Each row of numbers belongs to one of the things below and depends on some of the facts about them. Some rows are named. Which thing is each other row?

There are 4 kinds of fact about the things: Θ, η, κ, π.
Θ: is of sort; η: refers to; κ: belongs to class; π: uses
babram Θ 0; bidru Θ 0; bodeflon Θ 0; brezutol Θ 405
brikol Θ 0; brobra Θ 0; brofa Θ 201; brubras Θ 0
bruki Θ 201; degil Θ 405; distin Θ 0; drilik Θ 0
drizo Θ 0; fadi Θ 0; fekam Θ 201; femar Θ 201
femon Θ 0; flabrozo Θ 0; fluflir Θ 201; flutim Θ 115
geser Θ 201; gibigo Θ 115; graplir Θ 405; gratre Θ 0
gretu Θ 115; gribris Θ 0; grurer Θ 537; keskal Θ 201
klagran Θ 115; klegrel Θ 405; klezar Θ 0; klogral Θ 537
kloklas Θ 115; konak Θ 0; lenamun Θ 201; manuk Θ 0
memigis Θ 0; moplil Θ 0; muskin Θ 0; mustus Θ 201
nezuras Θ 201; nolo Θ 405; nunek Θ 405; pesam Θ 405
petol Θ 0; pifle Θ 201; pladre Θ 201; plasi Θ 201
plefludru Θ 405; ploma Θ 0; rapur Θ 0; razim Θ 537
riklu Θ 0; ristak Θ 0; sovastar Θ 0; staras Θ 201
tazaso Θ 0; tifeflan Θ 201; trafasko Θ 0; tratar Θ 0
tritruk Θ 201; trovun Θ 537; vokler Θ 115; bidru η distin
bidru η riklu; brikol η manuk; brikol η klagran; brikol η tritruk
brikol η trafasko; bruki η nunek; bruki η keskal; bruki η ploma
drilik η distin; drilik η tazaso; drilik η flabrozo; drizo η manuk
drizo η tazaso; fadi η razim; fadi η gratre; fekam η nezuras
fekam η brubras; femon η gibigo; femon η babram; flutim η klegrel
flutim η degil; graplir η riklu; graplir η gretu; gribris η trafasko
kloklas η mustus; kloklas η fluflir; konak η nolo; lenamun η keskal
muskin η trovun; muskin η tazaso; muskin η rapur; pesam η moplil
petol η nolo; pifle η femar; plasi η brofa; plasi η brubras
plefludru η flabrozo; sovastar η tifeflan; babram κ a; bidru κ b
bodeflon κ a; brezutol κ b; brikol κ b; brobra κ a
brofa κ a; brubras κ a; bruki κ a; degil κ b
distin κ b; drilik κ b; drizo κ b; fadi κ b
fekam κ b; femar κ a; femon κ a; flabrozo κ a
fluflir κ b; flutim κ b; geser κ b; gibigo κ b
graplir κ b; gratre κ a; gretu κ b; gribris κ a
grurer κ b; keskal κ b; klagran κ a; klegrel κ a
klezar κ b; klogral κ a; kloklas κ a; konak κ b
lenamun κ b; manuk κ b; memigis κ b; moplil κ a
muskin κ a; mustus κ a; nezuras κ a; nolo κ a
nunek κ b; pesam κ a; petol κ b; pifle κ a
pladre κ a; plasi κ a; plefludru κ a; ploma κ b
rapur κ a; razim κ a; riklu κ b; ristak κ a
sovastar κ a; staras κ a; tazaso κ a; tifeflan κ b
trafasko κ a; tratar κ b; tritruk κ a; trovun κ b
vokler κ b; bidru π tifeflan; bodeflon π tratar; brezutol π pesam
brobra π konak; brofa π riklu; bruki π memigis; degil π manuk
drilik π fadi; drizo π drilik; fadi π grurer; fekam π trafasko
femon π brobra; flutim π klogral; geser π plefludru; gibigo π gribris
gratre π ristak; gretu π mustus; grurer π petol; keskal π femar
klagran π razim; klegrel π pifle; klezar π kloklas; klogral π gibigo
kloklas π geser; konak π gretu; lenamun π staras; manuk π nunek
moplil π rapur; muskin π vokler; nezuras π flutim; nolo π distin
nunek π gratre; pladre π bruki; plefludru π bodeflon; rapur π trovun
razim π bidru; riklu π tazaso; ristak π nezuras; sovastar π drizo
staras π klezar; tazaso π fekam; tifeflan π fluflir; trafasko π brezutol
tratar π femon; tritruk π keskal; vokler π sovastar

Named rows:
[ 19  -9   9  12  19  11  18  31  -6 -16   2 -31   2  -7]: plefludru
[ 12   2  -8  11  -3 -10   4  -5 -18  -7  -7   7 -13  -4]: flabrozo
[ 15   8  -4   7  -2  -2  -2   7 -16  -1   3  -6 -10   1]: pladre
[ 10  10  -2  -5   4  -6   0  15 -20   0   8  -6 -15   0]: bruki
[  2 -25  -1 -29   8  30 -17 -12  22  13  -3 -31   5   3]: nunek
[ 17  11 -17  11  -3  11   0   5 -16   3  10  -2  -5  10]: brofa
[-12   4  17 -19   1   2 -24  -5  16  -2   6  12  15  10]: flutim
[  6 -23  -5 -14   4  30 -20 -10  34  10  -6 -31  11   3]: degil
[ 24 -16  -5   6  13  26   2  11 -13 -17   7 -30   0   4]: klegrel
[ -6 -14  21 -12  10  19 -18   6  21   4   8 -16  16   5]: grurer
[-20   9  10   7   8  -2  24   0  18  17 -28  15  11  -1]: klezar
[-11   0  12  -8  -1   3 -18  -6  18  12   1   2  10   3]: vokler
[ 24  -5  -1  -5  16  13  -1  24  -6 -26  11 -25  -2   0]: pesam
[ -1   3 -13  19 -12 -20  22  11 -14 -10  11   2 -13 -17]: femon
[-28  -6   2   3  -7 -11  19  -6  18  13  -1   9   8 -12]: tratar
[ 12   2 -13  16  -7  -7   7  -8 -21  -6  -3   7 -11   0]: babram
[-12  -4   8   1  -3   5  -9  -7  20   9  -1   6  13   8]: tifeflan
[-15   3   6 -11  -3 -11  -5  -9  24   2 -13  13   6  -5]: bidru
[-16  -8  10  -5   1   5  -8 -15  13  12   1   5  13   4]: fluflir
[ -9 -23  23  -4  12  19 -15  -2  19   4   6 -18  18   6]: trovun
[ 16   4 -11  13  -3 -10   5  -6 -20  -7  -8   8 -16  -3]: rapur
[ 20  11 -19  -4  -5 -10  -7  -3 -15 -10  -3   7 -14   0]: ristak
[-19  12  19  -5  13   0  16  13  13  23 -22   0   7   1]: lenamun

Name these rows:
Some rows may be things named above.
[-20  11  21  -5  13   3  16  14  16  23 -20  -1  12   2]  lenamun
[-18  -7   6  -5  -1   8  -7 -14  14  13   3   7  11   9]  fluflir
[ 16  10 -17   1  -4  11 -10  -1 -22  -4  15   5  -3  16]  nezuras
[-32  -3  -3  -1 -13 -18  18   0  29   5  13  10  10 -19]  konak
[-16   8  -1 -13  -2   7  -8   0  23  11  10  10  16   7]  fekam
[ -5  -3 -11  -8 -12  -3 -16 -27  23  17 -18   4  -3  -7]  manuk
[ -6  -3 -11 -10 -11  -3 -17 -26  23  18 -20   5   0  -7]  manuk
[ 12  15 -15   4  -2   3   2  18 -12  -4  14  -1  -5   5]  plasi
[ 16   9 -19  12  -4   9  -2   6 -18   4  13  -2  -6  12]  brofa
[ -5 -20  15 -16  12  15  -6   8  31 -11  -1 -20  18  -1]  graplir
[ 13  12   1  -7   1 -16  -6  -1 -22 -33   4  24  -9   6]  gribris
[  2   8  -7  19  -5 -14  26  12 -16  -3  -2   3 -10  -9]  bodeflon
[  9  12 -24  10 -10   2  13  -4 -21  -1   7  10  -6   7]  brubras
[-16  -8  23  -6   6   6 -21 -18   8  -3   8  18  16  17]  gibigo
[ 14  15   7  25  11  -1  21  21 -20   6 -13  -5  -4   5]  staras
[-22  -3   2 -17  -3  -2   3 -19   8  17  -8  12   5   1]  ploma
[-16  -1   3 -12  -5  -5   1 -13  17   5  -7  15   9   0]  memigis
[ -2 -13  -6  22 -10  -5  18   8 -22  -1  28  -8  -9  -7]  mustus
[ -4 -11  -7  20 -11  -6  19   8 -19  -1  28  -7 -10 -11]  mustus
[ 20   5 -24   1 -10  -4  -9 -11 -17  -1  -5   2 -18  -1]  gratre
[-14   0  13  -7  -1   2 -15  -4  17  12   2   0  10   3]  vokler
[-17  10   0 -15  -7  -9  -4  -4  24   0  -4  21   9  -1]  petol
[-29 -23  16   9  -9  -8   6  -4  15  14  17  -5   8 -15]  gretu
[ 11  21   8  21   9  -1  15  28 -14   7  -5  -7  -4   4]  kloklas
[ 16  18 -15   4  -7 -13   0   8  -9 -14  -1   9  -9  -4]  sovastar
[ 16  12 -11   3  -3 -14   0   5 -11 -10  -8   6 -14  -7]  muskin
[ 21  -4  15  -3  16  17 -18  14 -22 -27  21 -12   2  15]  klogral
[ 15   6  -4   8   0  -4  -3  11 -16  -4   5  -5  -9  -1]  pladre
[ -6 -22  10 -17  14  24  -6   1  26  -6   2 -19  19   4]  brezutol
[ 16  10 -17  12  -5   9   0   5 -18   2  11  -1  -6  11]  brofa
[-22  -4   1 -14  -3  -3   6 -21   7  15 -11  15   2   1]  ploma
[ -8 -25  24  -4  12  18 -14  -3  18   4   6 -18  16   5]  trovun
[-20   2  20   7   4   4  14   7  17  18 -13   1  13   2]  geser
[  4  11   1 -17   5  -7   4  16 -28   0   7  -8 -17   0]  pifle
[ 12  18 -14   7  -4   4   0  16 -13  -5  15  -1  -2   4]  plasi
[-15   4  19 -15   3   2 -23  -5  17  -2   6  12  16   8]  flutim
[ 22 -12   5   8  10  19  -9  15 -16  -6  14 -26  -2   9]  razim
[  7  -1  -1  -8   4  -2   3   3 -34   5   4  -7 -16   3]  femar
[-19  -8  11 -13   3   6  -6 -11   9  18   0   0   7   6]  keskal

The same things again, as new rows of numbers:
Some things and their rows:
[ 15   2  -2  -1 -14 -15  -5   1  -4  20   4   7   1  -1  23  -1   0   6
  29   5   6  16  -6  15  12   1]: bodeflon
[  0  10  -9 -13   0 -10   9   7 -19 -10   5  18   2  -7  12  23   2  -4
  25  17  17   5  -7   8  11   1]: plefludru
[  0  11   6  -5   5   1   2   6  18  -3 -14  -3   7  15  -8 -13   1  -5
 -17 -12 -13  -3   7   1  14  -7]: brikol
[  1   3   1  -3   3   2   7   6  25   8  -2  -1  -5  18  -3 -12   8  -3
 -26  -8 -21  -5   8  -7  -2  -3]: manuk
[ -1   7  10  -2   2   5   1   3  23 -16  -9  -7  -1  23  -8  -8   1 -10
 -14 -11 -11 -14   3   5   9  -6]: drizo
[-13   4 -11  -5  18 -10  23  13  -3   9  -2   7  -7  -5 -14 -12   3  -9
 -30   0  -6  -5  17 -20  -6  12]: nunek
[-14  -2 -11  -6  21   9  24  14   9  -8   2   8 -19   1 -10  -8   2 -10
 -27   1 -12  -5   9 -26  -5  16]: degil
[  9   6  -4 -13  -2   2  -7  -5   0 -16   4  -5  14  10  19  11   1  16
  22 -15   0  11 -12  13  -4  -5]: sovastar
[-16  -7   7   2  -9   3   0  12  -6   2  -5  -4  14 -11 -15  -3 -12  -1
 -27  -3 -11 -13   7 -22   1 -27]: tifeflan
[ 13   4  -1 -17   0   1  -4  -8   3 -16   9  -1   4  14  16   6  12  10
  22  -4  -2   4  -5  20   1   2]: muskin
[ -1   3   5   6   1   3   4   7  22  17 -10  -6  -6  11  -5 -21   0  -8
 -16 -11  -6   0   8  -3   7   1]: ploma
[  2 -17   4   5  -5  10  -5 -11 -17 -12  16   1  -6 -10  -3   7   3   7
  25  15  -1  -3  -5  -5  -7   5]: pladre
[  4   2  -7 -14  -1 -15  -7   0  -5  14  10   0  18   1  21   3   5  22
  13 -16   4   8  -3   5 -16  -7]: ristak
[15  1 -4 -2 -2 -6 -7 -6 -2 13 11  0 -6  5 16 -7  9 11 22 -1  6 10  0  8
 -1  7]: moplil
[  1   8 -13 -19  14 -14   8  -2 -24 -10   5  10   3 -11  -1   8   6   2
  17   0  16   8  -2   6  -7  15]: pesam
[ -3  -3   5   7   3  11  -1  -2  -5 -16  -8  -7  -2  -9 -29  -7   0 -11
 -18   1 -13 -13  13 -17   8  -3]: fekam
[  7  -5  -1  -5  -2   2  -8 -13 -26 -15  10  -2  10 -14  -5  13   2   7
  23  11   1  -3  -2   3  -2  -1]: pifle
[ 15   6   6  -4   7   7 -10 -12  -2 -19   2 -12  -3  16   1  -6  16   4
  31 -13   9   9  -3  20  -8  19]: gribris
[ -3   6   8   1   2 -11   2   9  13  19  -6  -2   1  13  -4 -17  -4 -13
 -19  -9  -1  -9   9   1   5 -11]: distin
[-25  -3 -11  -8  11  22   3   2  14 -20  15  10 -10 -10   9  14  -3  -3
  34   1  10  19 -12  -4 -15  21]: nolo
[ -2   2  -1  16   1 -11  -1  -7 -18  -2   9   9  10   3  13  18  -5  18
  -3   6   7  11  -7  19 -11   7]: razim
[ 13   0  -3  -2  -4 -12  -5  -3   2   9   9   0   0   5  15  -2   7  10
  26  -4   1  13  -2  10  -2   5]: babram
[ -8   1   4  -2   1   3   2  17  19   5 -11  -7   0  19   3  -7  -4  -2
 -18 -14  -8  -5   6  -9  -1 -15]: riklu

Rows to name:
A row may be one of the things named above.
[-16  -9   3  18 -14  16  -2   9   3 -10  -8   1  -5  -4 -16   0  -8 -12
 -10  14  -6  -8   6 -25  15 -16]  geser
[  1   1  -2  18 -12  11  -1   5  -4 -16 -14   1   6 -10 -28   2  -3 -11
 -11   9 -12  -6  16 -25  24  -9]  lenamun
[  1   3  -5  -3   2   9  -3   3  16 -15 -20  -9   3  -5 -15   5  -4  -5
 -38 -14   4 -13  -5  -2 -18  -3]  flutim
[-16  11   3  24   6 -13   5   3  -9  21  -5   9   9   1 -13   0 -11  -3
 -45   1  -4  -7  13   7  -8   5]  grurer
[ 11   2  -9 -10   1 -22  -6  -5   0  18  15   3   6   1  18  -4   8  14
   9  -6   0   6  -1   6 -12   3]  gratre
[-21   6  11  -6  12  20   0   0  31   6 -18  -3   6   1   2   1 -19 -18
  -5 -14 -17   7  -7  14  19 -12]  konak
[-12   7  -9  -7  18 -10  23  12   1  10  -2  10  -7  -7 -14 -11   1 -11
 -29   0  -9  -6  15 -23  -7  13]  nunek
[  6   3  -4  15   7   5   2  -4  11  12 -12  -9 -22  -9 -24 -19   3 -20
 -29   2  15 -10   2   1 -16  21]  gibigo
[  3   4   3   6   4   0   3   8  13  16  -9  -2  -2  10  -7 -21   1  -6
 -16 -10  -9  -1  10 -10   7   3]  ploma
[-19   8  -4 -10  14   8  20  17   2 -27 -11   5  -3   3  -9   3  -6 -12
 -17  -1  -1  -2   1 -13   4   2]  graplir
[  5  -5   2  -4  -3  -2 -10 -16 -22 -13  10  -1   9 -13  -5  16   2   6
  17   7   2  -3  -5  -3   0  -7]  pifle
[  1  -2 -12   5  -6   3   1   9  18   7 -17  -2  -2  -6  -9   4  -6 -10
 -40  -6   6 -10  -7  -9 -15  -3]  vokler
[ -6   4  -2  12 -16   3   1  19  26   3 -14   3  -3  14   5  -7  -3 -10
  -7  -7  -6   2  10 -13  18 -14]  klezar
[ -9   7   0  12   1 -24  -8   0 -27   8  10   5  14  -1   8  16  -5  22
  -3  -4  20   7   1  18 -25   2]  klogral
[  7 -10   2   9   3  19  11  -2  12   9 -21  -2 -25 -10  -5  -5 -10 -16
 -29  15   1  -7 -15   6   6   7]  gretu
[  2  -3 -10   2  -5   2   5   6  16  10 -15  -4  -2  -9  -7   0  -6  -9
 -43  -4   6 -13  -6 -10 -17  -4]  vokler
[-15   5   3   5  20   5  17  12  -1  -1  -5   3 -26   0 -19 -14   8 -19
 -14   9   3  -5  13 -13  -3  21]  brezutol
[ 27   1 -20   9 -18  16  -9 -10   4 -23  -5  10 -10 -14   7  20   5  -3
  21  15  13   3 -17   6   5  16]  kloklas
[ -1 -17  10  -7  -4  -6  -1 -15 -31  17   5   1   3 -20   7  10 -10   8
  19  20   7   7 -12  11   6 -10]  mustus
[ -1  -3   6   5   7  16   2  -7  -7 -20  -5  -7   1 -10 -27  -7  -2  -9
 -19   3 -15 -10  13 -15   8  -1]  fekam
[-18   1  -7  -3  17   9  23   8  11  -8   0   6 -15   1  -8 -10   5 -11
 -26   4  -9  -6   9 -26  -7  16]  degil

